G: [-20  13 -20 -24 -20  16 -26  25  16 -19  14  19 -20 -24  10  21 -22  10
 -18  13  19 -20  18  18  23  22]
B: [-32  24 -33 -31 -28  27 -49  31  18 -32  28  28 -32 -41  23  30 -29  25
 -33  26  27 -34  20  27  25  28]
C: [ 15 -12  15  15  14 -10  22 -17 -12  16 -11 -13  15  18 -10 -13  15  -9
  15 -11 -14  16 -11 -15 -18 -15]
R: [-32  24 -33 -31 -28  27  82  31  18 -32  28  28 -32 -41  23  30 -29  25
 -33  26  27  59 -44  27  25  28]
J: [ 23 -24  34  23  25 -49  31  18  27  32 -28 -23  34  36 -23 -24  26 -35
  25 -28 -21  32 -18  36 -18 -23]
which: [-32  24 -33 -31 -28  27 -49  31  18 -32  28  28 -32 -41  23  30 -29  25
 -33  26  27 -34  20  27  25  28] => B
which: [ 15 -11] => C
diff G: [-20  13 -20 -24 -20  16 -26  25  16 -19  14  19 -20 -24  10  21 -22  10
 -18  13  19 -20  18  17  23  22] => 24, [18]
diff J: [ 23 -24  34  23  25 -49  31  18  27  32 -28 -23  34  36 -23 -24  26 -35
  25 -28 -21  33 -18  36 -18 -23] => 22, [32]
which: [ 27 -49  31  18] => B

K: [ 10 -10 -16  59  31   7 -23  20   1]
H: [-23 -23  22  30 -23  28 -11   7 -23]
A: [ 6 17 74 11 13 53 -4  5 -3]
P: [-13  81  -4  36  -2  33  -4   5 -11]
W: [ 21 -18 -29  21   0 -15  13  14  15]
E: [  8  23 -24 -26   3 -74  48  17  -1]
diff P: [-13  81  -4  36  -3  33  -4   5 -11] => 5, [-2]
dup H:  => [-23]
present: [59 31  7] => yes
which: [11 13] => A

Y: [  4  17  17 -34 -25  -6   0 -41   7   7 -53 -18  18  17 -10 -56   1  10
  53 -41  13   9  11 -12  14  -3  45 -19 -21   8  10  27 -50 -74]
X: [ -2   8  22 -36 -23  -8 -12 -20   0  41  -6 -39  42  16   9 -10   2  20
  54 -42   4 -22  22 -48 -15  -3   5 -51 -53 -18   4  20  -5 -75]
U: [  5  24   3 -21 -20 -26  14 -40  22 -12 -65   5  -7   1 -20 -53 -11  -3
  26 -14  12  26   2  15  30   3  63  12   3  28  18   9 -61 -21]
present: [  9 -10] => yes
where: [-19] => Y, 28
diff X: [ -2   7  22 -36 -23  -8 -12 -20   0  41  -6 -39  42  16   9 -10   2  20
  54 -42   4 -22  22 -48 -15  -3   5 -51 -53 -18   4  20  -5 -75] => 2, [8]

N: [ 64  64 -68 -66  57  68 -60  64 -67]
L: [-68 -67  67  59 -61 -69  59 -62  68]
S: [-65 -68  66  63 -54 -62  64 -56  58]
dup N:  => [64]
where: [-56] => S, 8
which: [64 64] => N

bibin: [  4 -17   2  -9 -12  15  10  -7   9 -14   8  10]
tiz: [-21  10 -29  17  10 -37 -46   5 -16  31 -30 -31]
rav: [ 44 -24   6 -47 -19  76  38 -24  34 -57  30  57]
Kifur: [ 28 -27  14  23 -19  23  36  23  23 -43  24  34]
les: [  3  -3 -10  -3   0  12   6  -5  10  -5   7   9]
fanut: [ -6   6  13   5   4 -12   0   4 -10   2  -4 -10]
vaf: [-18   4  25  20   1 -29   9   5 -20   9  -4 -27]
pibuk: [ 17 -16  41 -19 -14  25  36  -1   8 -27  20  20]
bunez: [ 32  -7  12 -28 -12  51  27  -8  25 -32  23  48]
present: [ 9 -3] => no
present: [  6 -47 -19] => yes
dup Kifur:  => [23]
where: [1] => vaf, 5
which: [ 41 -19 -14] => pibuk

Z: [-12 -17 -35 -24  27 -36 -32  -3 -65  11 -44 -36  48 -57 -24 -29 -56 -26
 -11 -38  34  -7  58  37  29 -60  35  -5  -2  41  49 -60 -59  -9]
F: [-53 -22  40  32  29 -12  61  19 -47 -25   3  16  29  21  44  59  17  23
 -22  47 -48 -52 -26  38  58  29 -63  23  15 -54  26  -4 -18  47]
T: [-54 -44  38 -60 -25 -24  52 -61  66 -19 -24 -32 -45  44 -53  12 -18  12
  42   8  24   1 -22 -60 -11  19   3  28 -60 -10   9 -60 -23 -57]
D: [ 40 -22  40  32  29 -12  61  19 -47  40   3  16  29  21  44  59  17  23
 -22  47 -42  29  28 -12   7 -36  17 -52 -23  13 -24  37 -14  -5]
V: [-60  40  45 -16  26  27  -8  43 -49 -34  34 -51 -16 -53  18 -57 -34  42
 -17  11  60 -50 -54   3  43 -62  -5 -44  47   1  29 -25 -24  41]
Q: [-60  40  45 -16  26  27  -8  43 -49 -34  34 -51 -16 -53  18 -57 -34  42
 -17  11  60 -50 -54   3  43 -62  -5 -44  47   1  29 -25 -24   4]
M: [-53 -22  40  32  29 -12  61  19 -47 -25   3  16 -62  21  44  59 -33  23
 -22  47 -48 -52 -26  49  58  29 -63  23  15  42  26  -4 -18  47]
which: [ 40 -22  40  32  29 -12  61  19 -47  40   3  16  29  21  44  59  17  23
 -22  47 -42  29  28 -12   7 -36  17 -52 -23  13 -24  37 -14  -5] => D
which: [-60  40  45 -16  26  27  -8  43 -49 -34  34 -51 -16 -53  18 -57 -34  42
 -17  11  60 -50 -54   3  43 -62  -5 -44  47   1  29 -25 -24  41] => V
which: [-12 -17 -35 -24  27 -36 -32  -3 -65  11 -44 -36  48 -57 -24 -29 -56 -26
 -11 -38  34  -7  58  37  29 -60  35  -5  -2  41  49 -60 -59  -9] => Z
diff D: [ 40 -22  40  32  29 -12  61  19 -47  40   3  16  29  21  43  59  17  23
 -22  47 -42  29  28 -12   7 -36  17 -52 -23  13 -24  37 -14  -5] => 15, [44]
present: [-16  26  27] => yes
present: [  1  29 -25] => yes

Luf: [ 59   5 -29  -5  16  11  15  49 -16]
zikeg: [-10  -1 -12 -10  12  24  14 -62  25]
Nuzib: [-38 -28   0   0 -34 -37  -8 -45 -28]
zam: [ -7  29  10  -3  52  15   1 -30  16]
bosim: [-12  11  48 -38 -29  22   0 -15  32]
where: [52] => zam, 5
present: [  0 -15] => yes

